Each row has a name. After each piece below comes the name of the row it's from, unless a question asks for something else. Each question is about the rows just above it. Some pieces are copies with a little noise.

[133  78  92  64 119  77 122 128 136  93 148 140 117 116 148  76 122 100
 113 140 108 131  94 162 161 102  70 142  91 127] : A
[113  75  84  60 118  71 129 109 137  99 122 117 103 129 144  77 123 100
  99 130 101 141 123 139 165 121  72 122  96 109] : H
[133  78  92  64 119  77 122 109 136  93 148 140 117 116 148 147 122 100
 113 140 108 162  94 162 161 102  70 142  91 127] : X
X without one entry, shuffled: [133 161 113  93 102  64  70 162 136 116 147 148 108  77 142 148  94 162
  78 122 119 100 109  92 122  91 127 140 140]. Gone:
[117]
Which entry of H is missing from [109 113 109 103  99  60  77 137 123 100  84 118 130 144 129 165  75 129
 117 101 121 139 141 122  96  99 122 123  71]?
[72]
X without one entry, shuffled: [ 64 108  77 127  91 142  92 102 148 147 113 100 136  94 140  70 117 109
 133 162 140 122 122 116 119  93  78 148 162]. Gone:
[161]
asked: [113  74  85  61 117  70 129 109 136 100 122 117 104 128 144  76 123 100
  99 130 101 142 123 139 164 120  73 122  98 110]
H
Shuffled H with one entry gone: [129  99 122  75  72 121  77  96 165 122 103  60 117 109 139  84 101 118
 123 100  99 130 141 109 137 144 123 113 129], missing
[71]

[120 159 169  95 191] = Z
[123 143 167 105 171] = R
[144 107 123 118 116] = T
[ 71 181 162  85 164] = M
[103 146 127 108 127] = E
[154 102 138 174 113] = N
[154 102 138 113 112] = G
[118 111  76 144  62] = K
asked: [123 143 167 106 172]
R
asked: [102 147 128 107 129]
E
asked: [144 107 122 119 116]
T
G without one entry, shuffled: [102 154 113 138]. Gone:
[112]
asked: [120 159 169  96 192]
Z

[123 124  96 117 130 164 128 123 103 137 117 174 106 134  94] = Vis
[133 131 145 128 117 135 130 130 130 128 122 129 128 125 121] = rukab
[126 118 102 119 122 135 129 116 115 142 137 162 118 142 109] = butup
[145 139 122 119 129 185 127 135 105 125  93 161 105 118  83] = tela
[136 125 103 116 126 170 128 122 103 136 113 173 105 132  87] = ketum
[ 88 136 116 119 132 183 128 133 104 123  94 160 104 119 105] = tilig
[133 131 145 128 117 135 130 130 130 128 122 129 128 125 112] = dedak
asked: [136 125 103 116 126 170 128 122 102 135 113 174 105 131  87]
ketum
tilig without one entry, shuffled: [132 160 136 133 104 119 104  88 123 116 119 128  94 183]. Gone:
[105]
Vis without one entry, shuffled: [128 103 123 117 130 174 117 137 134  94 106 123  96 164]. Gone:
[124]
tela without one entry, shuffled: [127 119 122 105 125 118 135 129 185  93 145 161 105  83]. Gone:
[139]
Shuffled tilig with one entry gone: [ 88 183 116 104 105 132 123 104 119 133 160 119  94 128], missing
[136]

[161  68 175 134 106 140] : lomas
[115 151 147 104 117 145] : Von
[ 96 158 137 124 118  85] : Kuz
[121 111 155 146 112 139] : sazus
[132 150 137 102 117 143] : dat
[ 87 153 137 125 117  74] : ror
[111 155 109 172 118 155] : Difa
[133  98 161 142 110 142] : Gove
asked: [111 155 109 172 118 155]
Difa
Which entry of Kuz is missing from [ 96 124 118 137  85]?
[158]
Which entry of Von is missing from [145 117 147 104 151]?
[115]
Kuz without one entry, shuffled: [ 85 118  96 124 137]. Gone:
[158]

[165 153 120 134 122 121 121 143 146 135 133  77 132] : tafi
[126 124 117 128 131 134 130 131 128 132 131 127 124] : Nibo
[123 141 132 102 189 139 157 145 114 158 131 148  79] : zutet
zutet without one entry, shuffled: [123 131 158 132 139 114 157  79 145 141 102 148]. Gone:
[189]
asked: [123 141 132 102 189 139 157 145 115 159 131 148  79]
zutet
tafi without one entry, shuffled: [143 133 134 153 146 121  77 121 120 122 135 165]. Gone:
[132]

[130  92  87 135  84 174 171 191 186 181 175  94  92 160  92 172 160 172
 187 164 102  99 159 119  99  91 179  90  97 159 102 149 143 176]  doliz
[ 67  72  90  68  78 193 164 174 185 143 109 121 104 164  80 170 182 184
 136 180 162  69 156 181 168  63 193  68 181 161  94 178  77 182]  Sugus
[159 133 166 134 127 146 161 131 150 178 111 177 182  66 145  70  96  84
  84  75 165 132 114 152 163 153 108 121 157 124 175 133 139  79]  laluf
[130  92  87 135  84 174 171 191 186 181 175  94  92 160  92 172 160 172
 187 164 102  99 159 186 179  80  80  89 163  75  84 183 137 158]  tulo
[ 99  97 155  79 107  79 107 130  82  77  68 139 155  76 128  72 177 166
  67 151 150 101  82 188 178 142  83 100 166  91 139 187  97 129]  momi
[ 67  66 123  71  80 178 164 170 155 101  60 149 122 152  73 161 194 156
  73 179 191  80  68 195 183  79 172  81 190 142 154 188  69 160]  Lozep
[166 126 113 140 123 158 180 153 176 170 117 159 153  97 107 127  84  91
  96 102 136 144  78  86 101 150 144 132  89 159 185  85 146  85]  per
[138 108  78 150 108 171 135 167 171 157 158  95 102 167 101 155 100 139
 173 140  80 106 139  95  86  86 165  75  86 138  70  94 164 160]  dup
[ 71 117 151  98 110 113 125 170 100 128 158 107 105 146 125  78 171 181
 185 169 163  75 185 184 169  83 144 109 177 110 119 173  68 159]  Sok
[ 91 151 122 151 157 165 158 137 161 131 175  85  73 188 103 187 147 156
 146 169 111 161 137 114  78 126 172 174 106 168 171 104  80 169]  vige
asked: [ 66  65 124  72  80 178 164 168 155 102  61 151 121 151  73 161 194 156
  75 179 193  82  66 198 182  79 171  80 188 145 158 187  69 162]
Lozep
Which entry of momi is missing from [ 97 128  91 177  72  77 150 129  68  97  82 155  76 155 187 139 130  67
  99  82 107 100 107 166  79 178 151 166  83  79 188 139 142]?
[101]

[101 138  88 108] = monuv
[ 92  82 175 174] = Pivo
[155 135 174 185] = borut
[161 101 136 163] = Vefas
[101 101  88  89] = fegen
asked: [161 101 136 161]
Vefas
Which entry of fegen is missing from [ 89 101 101]?
[88]
Pivo without one entry, shuffled: [ 82 175  92]. Gone:
[174]
Which entry of Vefas is missing from [101 163 136]?
[161]
asked: [155 135 173 185]
borut
asked: [102 138  89 107]
monuv

[ 91 138 106 170 141 130 134 136 130 166 169 142 178  89 111 102  87 113
 133 133 143 109 158 105 121 111 130 108 132 159 131 130] : Sozus
[138 144 125 162 129 156 132 121 171 143 138 163 140 145 174 168 161 176
 124 148 143  87 123 106 126 123 109 121  88 166 102 136] : Relu
[ 84 133  88 168 105 132 101 111 149 184 144 167 180  87 127 122  97 151
 161 116 124  97 145  85  95 105 161  95  97 165 147 106] : dugip
[168  80 164 143 114  95 127 114  99 110  94 118 105 168 168 185 164 148
 137 105  93 144  79 158 151 160 134 165 131 110 116 141] : vono
[112 108 111 152 103 117 117 111 128 137 120 139 143 112 147 172 119 145
 123 108 111  95 108  99 146 159 131 154 106 137 130 145] : suz
[ 95 138 102 150  77 132  65  83 148 187 118 175 177  93 104 110  91 125
 171  94 108 150 151 124  96 120 181 118  77 164 168  85] : Gebo
Shuffled vono with one entry gone: [165 105 160 151 105  95 110 134 168 110 114 168 164 158 116  80 137 144
 168 164 118 127 185 148 141  79 114 143  94  93  99], missing
[131]
asked: [168  81 162 143 113  96 127 114  99 110  94 120 105 168 168 186 164 148
 137 106  93 144  78 157 151 160 133 165 131 110 116 142]
vono
Which entry of Relu is missing from [121 123 102 109 121 138 126 174 136 125 143 132 166 106 145 168 140  87
 176  88 171 138 143 161 156 163 144 124 123 129 148]?
[162]
Which entry of Relu is missing from [129 163 168 174 102 138 126 109 136 106 123 140 166 121 121 161 125 145
 143 144 123 138 156 148 132 162 143 171 176 124  88]?
[87]
asked: [ 91 138 106 170 142 129 133 137 130 166 169 142 179  90 111 103  87 113
 133 132 143 110 159 105 120 112 130 108 133 159 131 130]
Sozus

[130  78 137 155 132] : pev
[111 102 114 135 124] : Taz
[103 139  85 139 123] : sapul
[133  88 103 160 135] : Par
[134  95  91 168  90] : sanu
[123 122 116 122 121] : rase
[136  72 124 157 137] : lef
[106 132  87 138 122] : dakuv
Shuffled sanu with one entry gone: [168  90 134  95], missing
[91]
asked: [132  88 104 160 136]
Par
Which entry of rase is missing from [123 116 122 122]?
[121]
[103 139  85 139 123] is in which row?
sapul
asked: [135  73 122 158 137]
lef
asked: [110 102 117 135 124]
Taz
asked: [123 123 115 123 122]
rase

